Below are the code and all the weights of a small trained network. Each question names an input and a target symbol and asks about switching units off, where a switched-off unit gives its printed mean instead of its output.

import numpy as np


def w(rows, s, z=0):
    codes = np.array(rows[::2]) - 128.0
    scale = np.full(codes.shape[1], s)
    scale[-1] = z or s
    return codes * scale


def softmax(a):
    e = np.exp(a - a.max(-1, keepdims=True))
    return e / e.sum(-1, keepdims=True)


def log_softmax(a):
    a = a - a.max(-1, keepdims=True)
    return a - np.log(np.exp(a).sum(-1, keepdims=True))


def net(x, mask):
    ids = ['ΛΣΦΨβδζητ'.index(c) for c in x.split()]
    T = len(ids)
    res = E[ids] + P[:T]
    u = 0
    for l in range(3):
        r = res
        for j in range(2):
            rows = slice(3 * j, 3 * j + 3)
            q, k, v = (r @ M[l][rows].T for M in (Q, K, V))
            z = softmax(np.where(np.tri(T) > 0, q @ k.T / 3**0.5, -1e9)) @ v
            o = O[l][rows]
            res = res + np.where(mask[u + j], z, o[:, -1]) @ o[:, :-1]
        u += 2
    return log_softmax(res[-1] @ U[:, :-1].T + U[:, -1])


Q, K, V, O = {}, {}, {}, {}
E = w([
[111,115,195,165],'Λ',
[61,216,122,227],'Σ',
[90,187,236,100],'Φ',
[82,236,53,243],'Ψ',
[144,136,93,80],'β',
[111,111,57,81],'δ',
[232,4,18,117],'ζ',
[110,183,118,127],'η',
[94,30,18,54],'τ',
],0.012)
P = w([
[78,125,207,178],'0',
[129,1,228,191],'1',
[115,180,171,157],'2',
[137,96,205,127],'3',
[228,25,202,130],'4',
[204,95,116,81],'5',
],0.0075)
Q[0] = w([
[251,109,34,143],'0.h0',
[80,124,97,153],'0.h0',
[100,30,189,196],'0.h0',
[150,247,2,94],'0.h1',
[45,131,106,192],'0.h1',
[119,144,5,101],'0.h1',
],0.0071)
K[0] = w([
[231,16,220,15],'0.h0',
[60,189,91,116],'0.h0',
[156,2,189,117],'0.h0',
[247,172,232,128],'0.h1',
[143,119,209,63],'0.h1',
[132,206,213,66],'0.h1',
],0.0072)
V[0] = w([
[126,101,96,137],'0.h0',
[147,132,248,161],'0.h0',
[76,254,142,44],'0.h0',
[174,230,168,185],'0.h1',
[161,106,153,57],'0.h1',
[181,170,32,72],'0.h1',
],0.0098)
O[0] = w([
[174,86,165,2,127],'0.h0',
[109,74,80,50,211],'0.h0',
[86,35,94,132,44],'0.h0',
[58,138,109,124,139],'0.h1',
[74,148,151,142,87],'0.h1',
[90,237,116,114,2],'0.h1',
],0.0076,0.0082)
Q[1] = w([
[152,125,140,244],'1.h0',
[114,185,198,166],'1.h0',
[146,235,140,108],'1.h0',
[166,27,201,90],'1.h1',
[214,166,63,81],'1.h1',
[180,61,255,205],'1.h1',
],0.0077)
K[1] = w([
[117,38,2,99],'1.h0',
[206,40,183,115],'1.h0',
[115,146,95,145],'1.h0',
[184,229,40,122],'1.h1',
[234,77,137,191],'1.h1',
[163,63,134,146],'1.h1',
],0.0064)
V[1] = w([
[152,150,2,67],'1.h0',
[94,121,70,131],'1.h0',
[106,162,86,167],'1.h0',
[87,127,211,194],'1.h1',
[84,102,169,109],'1.h1',
[230,108,157,61],'1.h1',
],0.0088)
O[1] = w([
[115,93,188,112,3],'1.h0',
[2,114,157,117,101],'1.h0',
[160,152,159,131,60],'1.h0',
[222,79,94,138,168],'1.h1',
[121,82,7,150,158],'1.h1',
[62,90,190,101,212],'1.h1',
],0.0089,0.0061)
Q[2] = w([
[150,149,74,132],'2.h0',
[108,106,139,183],'2.h0',
[112,82,99,124],'2.h0',
[1,180,68,160],'2.h1',
[67,92,104,138],'2.h1',
[131,142,159,147],'2.h1',
],0.0085)
K[2] = w([
[125,251,175,153],'2.h0',
[115,110,117,104],'2.h0',
[153,131,134,109],'2.h0',
[146,80,115,120],'2.h1',
[93,112,155,133],'2.h1',
[76,154,107,98],'2.h1',
],0.015)
V[2] = w([
[141,64,75,3],'2.h0',
[183,74,157,160],'2.h0',
[129,118,136,74],'2.h0',
[157,168,154,208],'2.h1',
[140,101,181,129],'2.h1',
[105,169,72,97],'2.h1',
],0.012)
O[2] = w([
[135,167,119,142,218],'2.h0',
[169,74,41,104,255],'2.h0',
[143,130,195,222,103],'2.h0',
[95,185,84,45,104],'2.h1',
[98,2,196,71,154],'2.h1',
[59,90,151,131,57],'2.h1',
],0.009,0.0088)
U = w([
[153,47,87,117,246],'Λ',
[183,255,30,121,21],'Σ',
[75,130,120,184,6],'Φ',
[147,238,44,53,250],'Ψ',
[50,80,147,132,22],'β',
[151,198,124,76,13],'δ',
[165,111,168,18,240],'ζ',
[188,205,95,176,6],'η',
[248,186,187,201,155],'τ',
],0.0078,0.0021)

Each question gives the input, a string of symbols that net reads in full, and the target symbol t.
The units are the heads (3 rows each of Q, K, V and O). Each row of codes is followed by its name. A weight is (code - 128) times the scale printed after its matrix; where a second scale follows, it is the last column's (O and U).
mask holds one flag per head, layer by layer. A switched-off head (its flag False) gives its mean, the last column of its rows in O, instead of its output. The means were averaged over made-up inputs and are rounded, as every weight is.
A unit's drop is (log p(t) with every unit on - log p(t) with that unit switched off) / (log p(t) with every unit on - log p(t) with every unit switched off).
The circuit of an input: a set's keep is (log p(t) with only the set's units on - log p(t) with every unit switched off) / (log p(t) with every unit on - log p(t) with every unit switched off). Starting from all 6 units, units are removed one at a time, each time the one whose removal leaves the highest keep (on an exact tie, the one counted first), for as long as the keep stays at least 0.8.
units of the circuit, in order: the units of the circuit, biggest drop first
unit that matters most: the unit with the biggest drop
heads that matter: for each layer, one digit per head in row order, 1 if its drop is at least 0.15 and else 0, layers parted by /
drop when u is switched off: that unit's drop, to one decimal
input Σ Σ β τ Λ, target τ: unit that matters most	0.h1
input Λ Λ δ τ δ η, target τ: heads that matter	10 / 00 / 11
input ζ Λ Φ Λ Λ, target ζ: heads that matter	11 / 01 / 01
input Σ ζ ζ Φ Λ Λ, target ζ: units of the circuit, in order	1.h1; 0.h0; 2.h1
input Σ Σ Σ Σ, target Σ: heads that matter	00 / 01 / 01
input Λ Σ Ψ, target Λ: heads that matter	11 / 00 / 10
input Λ τ ζ β δ, target ζ: units of the circuit, in order	1.h1; 0.h0
input δ Ψ Σ Σ, target Ψ: units of the circuit, in order	2.h1; 1.h1; 0.h1
input Σ Λ Ψ Σ Ψ, target Ψ: heads that matter	00 / 01 / 11
input ζ Σ β ζ, target ζ: units of the circuit, in order	1.h1; 0.h0
input Φ Ψ Λ Λ ζ β, target ζ: units of the circuit, in order	0.h0; 1.h1
input Ψ Φ Σ Λ, target Ψ: heads that matter	00 / 01 / 01
input Λ δ Σ, target Λ: heads that matter	11 / 00 / 00
input Λ Λ Σ Ψ, target Λ: unit that matters most	0.h0
input δ β ζ Λ τ Λ, target τ: units of the circuit, in order	2.h0; 0.h1
input δ ζ ζ Σ Σ, target ζ: units of the circuit, in order	2.h1; 1.h1; 0.h0
input Ψ Λ Λ, target Ψ: drop when 0.h1 is switched off	-0.2
input Λ Λ Λ Λ Φ, target Λ: drop when 2.h1 is switched off	0.1
input Ψ Ψ ζ Σ, target Ψ: drop when 0.h0 is switched off	0.5
